Here is a tiny trained network, its code and every weight. The questions are about switching its units off for an input and a target symbol, where a switched-off unit gives its printed mean instead of its output.

import numpy as np


def w(rows, s, z=0):
    codes = np.array(rows[::2]) - 128.0
    scale = np.full(codes.shape[1], s)
    scale[-1] = z or s
    return codes * scale


def f(y):
    return np.maximum(y, 0)


def softmax(a):
    e = np.exp(a - a.max(-1, keepdims=True))
    return e / e.sum(-1, keepdims=True)


def log_softmax(a):
    a = a - a.max(-1, keepdims=True)
    return a - np.log(np.exp(a).sum(-1, keepdims=True))


def net(x, mask):
    ids = ['βδεθμξπστω'.index(c) for c in x.split()]
    T = len(ids)
    res = E[ids] + P[:T]
    r = res
    for j in range(3):
        rows = slice(3 * j, 3 * j + 3)
        q, k, v = (r @ M[0][rows].T for M in (Q, K, V))
        z = softmax(np.where(np.tri(T) > 0, q @ k.T / 3**0.5, -1e9)) @ v
        o = O[0][rows]
        res = res + np.where(mask[j], z, o[:, -1]) @ o[:, :-1]
    y = f(res @ A[0][:, :-1].T + A[0][:, -1])
    res = res + np.where(mask[3:7], y, B[0][:, -1]) @ B[0][:, :-1]
    return log_softmax(res[-1] @ U[:, :-1].T + U[:, -1])


Q, K, V, O, A, B = {}, {}, {}, {}, {}, {}
E = w([
[221,179,84,158,127],'β',
[104,109,81,113,163],'δ',
[158,118,155,107,183],'ε',
[60,155,110,99,140],'θ',
[194,145,165,107,175],'μ',
[153,165,83,95,40],'ξ',
[118,197,97,127,154],'π',
[161,77,127,92,108],'σ',
[159,64,139,87,105],'τ',
[145,151,120,149,252],'ω',
],0.024)
P = w([
[106,144,176,196,67],'0',
[126,144,132,157,84],'1',
[128,151,111,134,110],'2',
[130,154,97,116,135],'3',
[127,156,87,98,157],'4',
[123,154,77,83,177],'5',
[121,148,72,63,195],'6',
[117,145,67,47,214],'7',
[121,141,67,30,230],'8',
[117,139,65,18,248],'9',
],0.014)
Q[0] = w([
[133,110,170,165,117],'head 0',
[124,131,123,95,82],'head 0',
[166,112,120,80,105],'head 0',
[109,84,158,102,141],'head 1',
[115,131,113,111,170],'head 1',
[128,118,112,90,92],'head 1',
[124,160,72,39,115],'head 2',
[170,154,113,120,108],'head 2',
[150,194,76,113,254],'head 2',
],0.025)
K[0] = w([
[87,109,175,247,94],'head 0',
[188,78,159,195,137],'head 0',
[145,18,112,148,148],'head 0',
[88,53,181,74,165],'head 1',
[155,102,24,92,203],'head 1',
[106,139,94,73,42],'head 1',
[229,17,63,37,147],'head 2',
[144,81,12,130,95],'head 2',
[123,219,46,33,177],'head 2',
],0.014)
V[0] = w([
[36,90,50,190,74],'head 0',
[199,164,104,144,68],'head 0',
[83,183,174,176,116],'head 0',
[129,112,112,131,132],'head 1',
[109,77,81,59,156],'head 1',
[140,215,123,75,224],'head 1',
[183,91,75,162,76],'head 2',
[83,60,2,242,138],'head 2',
[56,135,132,42,31],'head 2',
],0.0091)
O[0] = w([
[202,62,65,129,155,63],'head 0',
[144,147,146,53,72,139],'head 0',
[180,145,77,112,129,76],'head 0',
[142,132,123,125,131,131],'head 1',
[141,98,107,197,80,156],'head 1',
[202,106,118,78,86,246],'head 1',
[79,28,125,85,148,147],'head 2',
[188,2,44,211,153,116],'head 2',
[112,161,19,63,126,89],'head 2',
],0.0088,0.011)
A[0] = w([
[136,157,149,121,249,176],'neuron 0',
[175,127,150,202,101,251],'neuron 1',
[111,92,149,122,16,215],'neuron 2',
[70,152,112,117,129,144],'neuron 3',
],0.011,0.0032)
B[0] = w([
[37,147,34,112,179,254],'neuron 0',
[96,80,146,148,43,252],'neuron 1',
[205,150,134,162,250,235],'neuron 2',
[178,81,183,172,127,221],'neuron 3',
],0.011,0.0062)
U = w([
[110,120,131,123,143,93],'β',
[97,77,116,53,109,65],'δ',
[128,157,161,164,161,78],'ε',
[140,89,85,169,176,90],'θ',
[131,129,115,127,126,123],'μ',
[189,116,172,153,72,223],'ξ',
[193,201,66,190,166,145],'π',
[104,112,139,118,140,100],'σ',
[114,39,187,114,246,94],'τ',
[73,145,138,172,122,253],'ω',
],0.011,0.0045)

Each question gives the input, a string of symbols that net reads in full, and the target symbol t.
The units are the heads (3 rows each of Q, K, V and O) and the neurons (one row each of A and B). Each row of codes is followed by its name. A weight is (code - 128) times the scale printed after its matrix; where a second scale follows, it is the last column's (O, A, B and U).
mask holds one flag per unit, heads first, then neurons. A switched-off unit (its flag False) gives its mean, the last column of its rows in O or B, instead of its output. The means were averaged over made-up inputs and are rounded, as every weight is.
A unit's drop is (log p(t) with every unit on - log p(t) with that unit switched off) / (log p(t) with every unit on - log p(t) with every unit switched off).
The circuit of an input: a set's keep is (log p(t) with only the set's units on - log p(t) with every unit switched off) / (log p(t) with every unit on - log p(t) with every unit switched off). Starting from all 7 units, units are removed one at a time, each time the one whose removal leaves the highest keep (on an exact tie, the one counted first), for as long as the keep stays at least 0.8.
circuit, biggest first: the units of the circuit, biggest drop first
most important unit: the unit with the biggest drop
k most important neurons: the k neurons with the biggest drops, biggest first
heads that matter: for each layer, one digit per head in row order, 1 if its drop is at least 0.15 and else 0, layers parted by /
input ω θ μ ξ, target π: heads that matter	000
input ξ ξ β θ τ ω θ, target ξ: heads that matter	011
input θ μ ω β σ τ ξ ω, target ξ: circuit, biggest first	head 1; head 2
input μ ξ ω θ, target ξ: most important unit	head 2
input θ β ε μ, target ω: circuit, biggest first	head 2; neuron 0; neuron 2
input ω ω ξ ω ω σ β β δ β, target θ: heads that matter	101
input τ θ β δ δ β, target θ: circuit, biggest first	head 2; head 0
input ξ β μ ξ θ σ μ ω π ω, target π: heads that matter	001
input μ μ β θ ε, target π: heads that matter	001
input ω ε θ β ξ π ξ β μ π, target π: heads that matter	011
input ε μ ω, target ω: circuit, biggest first	neuron 0; head 2; neuron 1
input μ ε ε ξ τ, target τ: heads that matter	100
input ω ω ε ξ θ σ δ δ θ, target θ: heads that matter	101
input δ τ μ ξ ξ ξ τ θ μ, target π: heads that matter	001
input ω μ μ, target ε: circuit, biggest first	head 2; head 0
input μ θ θ σ ξ θ ξ μ θ, target ε: circuit, biggest first	head 2; head 1; head 0; neuron 2
input β ε θ ε π ξ β θ, target τ: circuit, biggest first	head 2; neuron 2; head 1
input β ξ ω, target ξ: circuit, biggest first	head 2; neuron 1
input τ ε ε θ δ θ θ, target π: heads that matter	101
input ε ε τ σ θ β π ε ε θ, target ω: heads that matter	101
input δ ξ μ, target δ: circuit, biggest first	head 2
input ξ ξ μ τ ε μ μ β δ μ, target θ: circuit, biggest first	head 0; head 2; head 1
input μ θ ε π β θ, target τ: 2 most important neurons	neuron 1; neuron 2
input τ δ ξ β μ ε π ξ ε, target δ: heads that matter	011
input ξ τ ξ ξ μ θ ξ ε π, target π: heads that matter	001
input ξ θ β, target ξ: heads that matter	101
input τ π ε θ τ θ θ, target π: most important neuron	neuron 1
input σ θ β θ σ ω ε, target ξ: heads that matter	011
input β τ ω δ ξ μ ω β β, target ξ: most important unit	head 1
